Each row is followed by its class number.
[-292 -189  241 -270  678  -25   40  511   64  181  866 -156 -437 -334
  569  455   95  281 -496   -2  588  101  -14 -498 -568 -200  -34  398
   58 -177 -716   33  350] | 7
[-248  -43   43 -404  589  -74   37  259  -70  250  822 -214 -447 -451
  668  447  -47  347 -460  -52  603  209 -368 -348 -567 -161  139  556
  119 -142 -573  107  249] | 11
[ 216   96   61  188 -653   71  -22  -74 -445  251 -159 -291 -177 -187
   16 -312  258 -202 -150 -391  605  -42 -602  351  270  141  -59  -95
   70  -55   23  441  179] | 2
[-234 -446 -209 -223  412  274 -190  318 -331  372  437 -258   68  312
  472 -171 -131 -175  474  495 -145  -79 -140   -6  213  138 -394   65
 -264  -88 -681  -95  249] | 10
[ 158  168 -177   35   70 -188   18 -102   79  280   90 -123 -190  -67
 -110  109 -177  206  -87 -160  228  -16 -235  328  -26 -206 -108  143
 -130  570 -276   63  -64] | 8
[-237 -141  273 -384  647  -28   -1  440  -51  170  733 -183 -447 -355
  545  399   98  265 -588  -29  584  189 -153 -427 -556 -164   50  335
   59 -134 -565   81  313] | 0
[-331 -148  225 -281  600  -14   72  444  117  226  826 -143 -519 -382
  568  422   65  305 -541  -64  563  182  -72 -347 -553 -210   45  417
   56 -187 -531   63  318] | 4
[ 313  155 -127   -7   50 -139   39 -210   49   35  136 -161  117 -222
 -126   25  -73   33  -69 -327   68   81 -365  403  128 -178   93    6
 -146  531 -171  245 -261] | 0
[-275  -52   27 -397  665  -76   75  280  -50  207  827 -248 -357 -363
  675  512  -35  347 -353   21  607   87 -286 -413 -616 -156  138  591
  125 -206 -593    2  256] | 0
[ 233  163 -123  -65   61 -156   48 -139  116   78   95 -124   25 -215
 -129   23 -165   70 -158 -288  -15   84 -301  483  107 -200   56   -3
 -191  562 -252  179 -196] | 10
[-148 -127 -141 -297  205  225 -152  305 -470  368  358 -249  -30  397
  404  -68 -259 -124  419  241   13  -42 -227  237  201 -124  -31  -40
 -297 -146 -561  133   72] | 5
[-321 -206  312 -290  665  -12   21  542   54  216  828 -174 -518 -401
  595  418  114  247 -606  -67  575  241 -167 -359 -551 -215   37  322
  119  -99 -612  132  303] | 4
[   7 -347 -285 -310   69  343 -304  250 -251  203  539 -258    6  265
  217 -173  -71 -132  662  558 -230  138    4   32  372   49 -254 -152
 -501  148 -539 -144  117] | 9
[ 129  237 -204   34  124 -205    7  -83  167  260  117  -94 -157 -194
  -94  126 -103  262  -59 -171  114   33 -282  387  -92 -163  -50  195
 -103  551 -305   31  -80] | 2
[-166 -111  246 -268  568  -46 -118  323 -133  189  598 -142 -483 -405
  645  383  152  273 -584    7  547  231 -352 -288 -494 -119  -69  482
  129  -11 -618  151  283] | 3
[-271  -68   54 -426  545  -64   16  286  -48  235  884 -228 -428 -408
  655  437   20  349 -398   -4  517  171 -334 -322 -566 -160  143  544
   56 -192 -576   64  250] | 11
[ 134  307 -190  203  -66 -234  118 -190  199   34  411  -54  166   12
 -211  285  -22  261  432 -253   29  -50   50  269 -189 -188  -26  356
 -297  602 -253   36 -192] | 0
[ 106  229 -204  -36  137 -244   57 -118   74  270   69 -162 -145 -153
  -88   73 -173  212 -170 -178  131  -10 -348  321  -85 -132  -35  169
  -80  519 -307   30  -71] | 8
[ 197  324 -277 -121   40 -181  165 -147  122  238   78 -135  -44 -259
  136   90 -202  233  -85 -249  129 -126 -341  582  -53 -271   -2  341
 -164  433 -491   38 -277] | 5
[  60  351  115  102 -256   -1  -23 -159 -328  105 -596 -358 -179 -169
  -10 -382  169 -243 -321 -368  248   92 -752  328  117  354   67  -95
  276  100  162  315  153] | 11
[ 151  408 -204 -118   62 -209  172 -160  154  213  107 -106    4 -249
   96  151 -261  234  -21 -239   85 -183 -177  517  -61 -256   90  349
 -140  381 -517  -29 -234] | 11
[-139 -351 -189 -270  123  322 -317  365 -243  267  509 -283 -183  242
  260 -251    3 -129  456  512 -382  207 -174   24  373   63 -328 -141
 -418   75 -647  -63  109] | 4
[ 237  193 -220  -11   91 -147   65 -158  121   66  271 -174  179 -271
  -83   86 -118  113   35 -238  -11   58 -316  354   73 -178   71   61
 -194  557 -359  104 -197] | 5
[ 162  331 -267  -26   57 -202  201 -195  144  192   84 -109   88 -282
  137  159 -267  218   33 -240  133 -213 -224  518  -61 -251   35  324
 -136  427 -465  -23 -230] | 0
[ 229  126   28  162 -650   96  -12 -101 -490  313 -179 -288 -190 -101
   68 -311  199 -172 -127 -425  709  -64 -604  403  257  111  -27  -53
   16 -114   46  469  162] | 2
[-163 -225 -194 -319  161  266 -185  317 -462  444  393 -257 -117  488
  360 -137 -264 -129  458  294   77  -59 -297  187  193  -67 -100  -56
 -327  -15 -528   87   62] | 1
[ 218  392 -256 -135   -8 -205  167 -148  211  126  204 -104   96 -262
   43  206 -259  260   71 -221   77 -155  -97  528  -49 -290  152  268
 -207  385 -487  -21 -192] | 6
[ 236  127   -9  164 -559   68  -31  -76 -475  301 -211 -288 -132 -156
   74 -349  187 -191 -150 -358  632 -105 -608  392  274  119   -6  -51
   43 -102  -37  401  181] | 2
[ -31   -5    1  180 -621   46   65  -68 -214  287    1 -427 -358  -97
  113 -364  252 -202 -136 -332  451   29 -654  179  186  241 -192   12
  134   99  -60  322  156] | 1
[ -69 -346 -190 -253  231  354 -363  347 -204  203  420 -247  -38  249
  253 -224  -11 -214  522  552 -430  121  -90   71  408   30 -243 -241
 -457   34 -557  -85  122] | 1
[-119 -123  234 -195  645  -40 -129  305 -155  151  626 -156 -450 -347
  653  411  164  280 -543  -43  623  157 -432 -329 -518 -116  -89  504
  139  -58 -651  205  231] | 8
[ 347  151 -204  -11   46 -155    2 -164  107   59  224 -153  213 -242
 -122   30 -103   85    8 -218  -22   33 -290  384  172 -186   33   18
 -149  591 -364  154 -190] | 9
[ 186  285  -89  255  -21 -200   78 -122  155   63  290  -34   -4  -14
 -180  331  -10  275  192 -341  121   -6 -102  314 -211 -214 -121  271
 -224  573 -289  158 -147] | 9
[   3 -141 -319 -203  100  247 -168   74 -401  165  300 -275  315  292
  235 -146 -108 -120  771  334 -258 -178 -193   79  301   48 -104  -25
 -407   42 -449 -140   12] | 0
[ -98   57  285 -424  823 -113  -79  202 -234  105  480 -260 -410  -50
  457  403 -161  249 -705 -174  582  296 -469 -357 -507 -142  130  389
  137   27 -557  327  214] | 8
[  60  196 -199   56  195 -191   20  -92  196  303  104  -95 -170 -114
  -87   98 -174  231  -93  -94   64  -79 -265  328 -107 -109 -143  177
  -86  564 -396  -52   -6] | 3
[-157   13  277 -412  855 -106  -14  280 -172  130  496 -211 -563 -108
  471  413 -128  270 -773 -203  664  308 -509 -355 -614 -165   76  397
  239   37 -549  327  114] | 2
[-271  -25   73 -384  570  -74   57  232  -59  160  835 -241 -348 -336
  655  521  -45  362 -406  -13  574  157 -268 -392 -565 -167  135  594
   67 -183 -536   70  253] | 4
[  29  -74   76  218 -563   69   19  -58 -214  218  -55 -405 -263 -225
  157 -411  358 -322 -153 -326  375   86 -631  215  246  288 -182 -134
  174   82  -37  369  121] | 1
[  35  175 -234   64  112 -236   52 -122  158  320  177 -110 -212 -106
  -69  121 -107  246   -5 -118  102   16 -220  281 -158 -127 -169  280
 -122  670 -308  -32  -68] | 3
[ -31   55   65  203 -573    9   79  -96 -189  235  -40 -395 -383 -151
   98 -331  294 -184 -174 -422  410   67 -612  213  165  218  -93  -28
  164   18   -3  353  101] | 7
[-265 -119  132 -331  549  -59   11  331  -16  178  869 -177 -479 -348
  614  475   55  328 -428  -26  563  203 -220 -421 -523 -218   84  548
   81 -151 -531  111  227] | 0
[-215 -163 -180 -347  184  250 -162  279 -469  447  313 -229 -102  378
  362 -159 -324 -109  367  299   29  -52 -258  214  243  -60  -47   11
 -341  -58 -460   34  141] | 0
[-175 -161  217 -198  547  -43  -53  343 -130  211  660 -144 -443 -349
  601  409  145  274 -533  -26  613  161 -388 -349 -558 -118 -146  496
  152    4 -642  165  278] | 3
[-283   -9   29 -374  570  -94   31  275  -87  234  823 -231 -417 -386
  680  469   57  357 -321  -53  538  150 -372 -328 -628 -140  210  591
   54 -192 -571   44  221] | 7
[-247  -90   36 -312  529  -54   32  306  -10  193  899 -206 -334 -367
  592  449   46  337 -356   32  502  116 -302 -457 -523 -158   49  527
   82 -117 -611   43  260] | 6
[ 209  409 -229    1   59 -206  180 -194  197  178  131 -118   31 -216
   54  199 -233  225   93 -223  142 -195  -88  507  -65 -298   96  312
 -133  388 -498  -49 -206] | 5
[-194 -419 -248 -234  307  272 -216  298 -322  393  464 -252   -6  349
  498 -123 -178 -134  528  498 -162 -114 -122   -8  224  100 -386   30
 -308 -128 -730  -99  246] | 9
[  35 -132 -263 -120  148  208 -182   73 -353  134  237 -275  245  216
  313 -152    0 -118  646  319 -318 -170 -211   33  309   39 -187   40
 -294   23 -558 -119  -55] | 4
[-141 -167 -246 -276  118  256 -204  278 -413  440  362 -259   15  347
  376 -140 -249 -106  510  292  -48  -45 -328  251  263  -12 -122  -18
 -341   37 -616   50  129] | 3
[-285 -118  270 -280  682  -32   41  477  -22  209  814 -160 -460 -305
  564  443   58  254 -519  -59  608  109  -88 -434 -559 -228   94  355
   63 -187 -628   76  322] | 6
[  50  208  111  134 -351   27   28 -162 -262  112 -536 -397 -275 -153
   14 -385  249 -260 -329 -367  264  120 -749  285  108  317  -24 -104
  217  158  231  289   88] | 4
[ 197  291 -113  266  -20 -255  127 -186  125   87  340 -100  -17   41
 -143  364   15  284  263 -360  200  -71 -101  254 -257 -275 -157  332
 -207  597 -317  164 -254] | 8
[ 177  261 -212  120  210 -219   45 -181  141  169    2  -21  -83 -142
 -127  158 -181  234  -40 -120  144  -63 -118  333  -40 -230  -47  268
  -63  579 -237  -47 -144] | 5
[ 128  188 -193   54  133 -214   71 -149  180  224   93  -99  -22 -141
  -41  106 -169  200   -7 -124   83  -32 -129  341  -46 -190  -58  227
 -130  580 -311  -44 -110] | 0
[ 125   -8 -239 -179   70  237 -230   -9 -483   96  168 -304  278  260
  235 -126    8 -133  744  278 -331 -196 -277  138  360   33  -82  -29
 -348  -17 -458  -79  -58] | 1
[-213  -14   33 -375  606  -50   61  279  -66  190  837 -203 -380 -397
  661  488   17  331 -340  -24  630  147 -282 -418 -609 -183  172  593
  158 -156 -518   65  224] | 9
[ -89  -72    0  178 -578   53   62  -20 -189  315  -17 -406 -321 -141
  132 -457  270 -272 -161 -335  410   72 -656  266  216  249 -140 -139
  149   65   33  358  113] | 2
[  61 -106 -225 -138  123  241 -199   79 -438  120  200 -307  203  174
  318 -126   49 -139  634  276 -277 -149 -277  126  317   20 -120  -46
 -323  -84 -502  -87  -26] | 5
[-134  -99  224 -220  604  -51 -104  263 -158  140  630 -159 -372 -377
  626  422   94  274 -517  -31  643  201 -389 -305 -523  -84  -38  490
  158   32 -633  175  295] | 3
[  45  253  -19  -64 -448   12   53 -120 -386  233  -74 -449 -161 -306
  123 -225  152 -105 -172 -343  540   65 -744  265   48  304   92 -137
  213   38   21  317  215] | 9
[ -98    3  262 -384  843  -99  -50  176 -274  150  506 -258 -497  -29
  498  418  -96  288 -703 -212  692  262 -564 -362 -588 -172   92  449
  150   68 -528  309  124] | 5
[  96  -75 -286 -122   52  277 -219   52 -410   92  235 -243  316  228
  212 -121  -14 -131  805  347 -279 -220 -203  152  348   67  -62  -98
 -362  -74 -454 -144   -7] | 6
[-256    1   47 -379  603  -84   69  226  -49  180  845 -202 -331 -362
  645  531  -25  380 -272   22  604   83 -191 -384 -631 -166  147  606
  111 -175 -547   -5  251] | 0
[-173 -100  198 -171  532  -62  -77  279 -104  168  727 -180 -395 -353
  584  455  148  317 -436   76  630  115 -245 -461 -526  -75 -163  557
  144    5 -669   76  331] | 4
[ 146   21  -36  169 -597   31   -3  -42 -439  292  -51 -342 -247 -173
   99 -343  278 -166 -166 -312  586  -20 -632  264  204  217 -201   -7
  106  -77 -143  415  206] | 5
[  78 -147 -311 -181  108  280 -216  110 -407  171  355 -278  349  182
  270 -130  -51 -101  766  368 -201 -218 -245   98  347   60 -152  -21
 -346   -4 -594 -122   57] | 0
[-173   -2  293 -433  879 -109   -6  245 -225  205  543 -316 -590 -106
  558  415  -78  259 -762 -180  649  292 -567 -358 -632 -127   29  457
  231   36 -659  288  175] | 3
[ -52   -4   96  189 -636   37  106  -30 -221  324   12 -406 -440 -126
  136 -310  281 -230 -241 -398  584   38 -647  220  139  178 -115  -48
  180   35   36  397  124] | 6
[ 213  353 -235  -70   44 -156  157 -123  150  228   72 -109   -3 -185
   90  124 -248  220   49 -214  145 -213 -173  565  -49 -301  -28  279
 -152  415 -533   10 -216] | 2
[-230  -77   68 -313  592  -51   12  308  -22  210  871 -243 -361 -364
  612  469   61  327 -343   15  519  116 -268 -474 -526 -174   30  573
  100 -138 -642   48  275] | 11
[-205  -76  241 -193  523  -61  -59  310 -177  231  597 -123 -551 -319
  656  413  135  318 -566  -33  625  233 -417 -255 -568 -126  -71  539
  128  -67 -593  173  205] | 6
[ 246   95   95  223 -556   40   -7 -101 -508  269 -245 -311 -292 -113
   59 -288  293 -179 -218 -423  655    3 -607  298  195  100 -139  -24
  128  -62   34  503  158] | 7
[-161 -193  311 -141  523  -24  -58  329  -63  186  628 -103 -456 -327
  624  485  158  270 -556    0  646  165 -254 -343 -536 -152 -222  514
  143  -21 -604  167  286] | 10
[  29 -101 -355 -141  222  257 -165   57 -375  179  227 -276  238  174
  307 -147  -72  -68  649  300 -204 -223 -286  123  289   45 -147   63
 -355  -25 -509 -166  -27] | 11
[-304 -138  281 -285  630  -64   65  443   31  253  754 -172 -499 -329
  604  368   91  251 -609  -57  569  220 -113 -393 -559 -170   13  429
  105 -142 -630   87  314] | 6
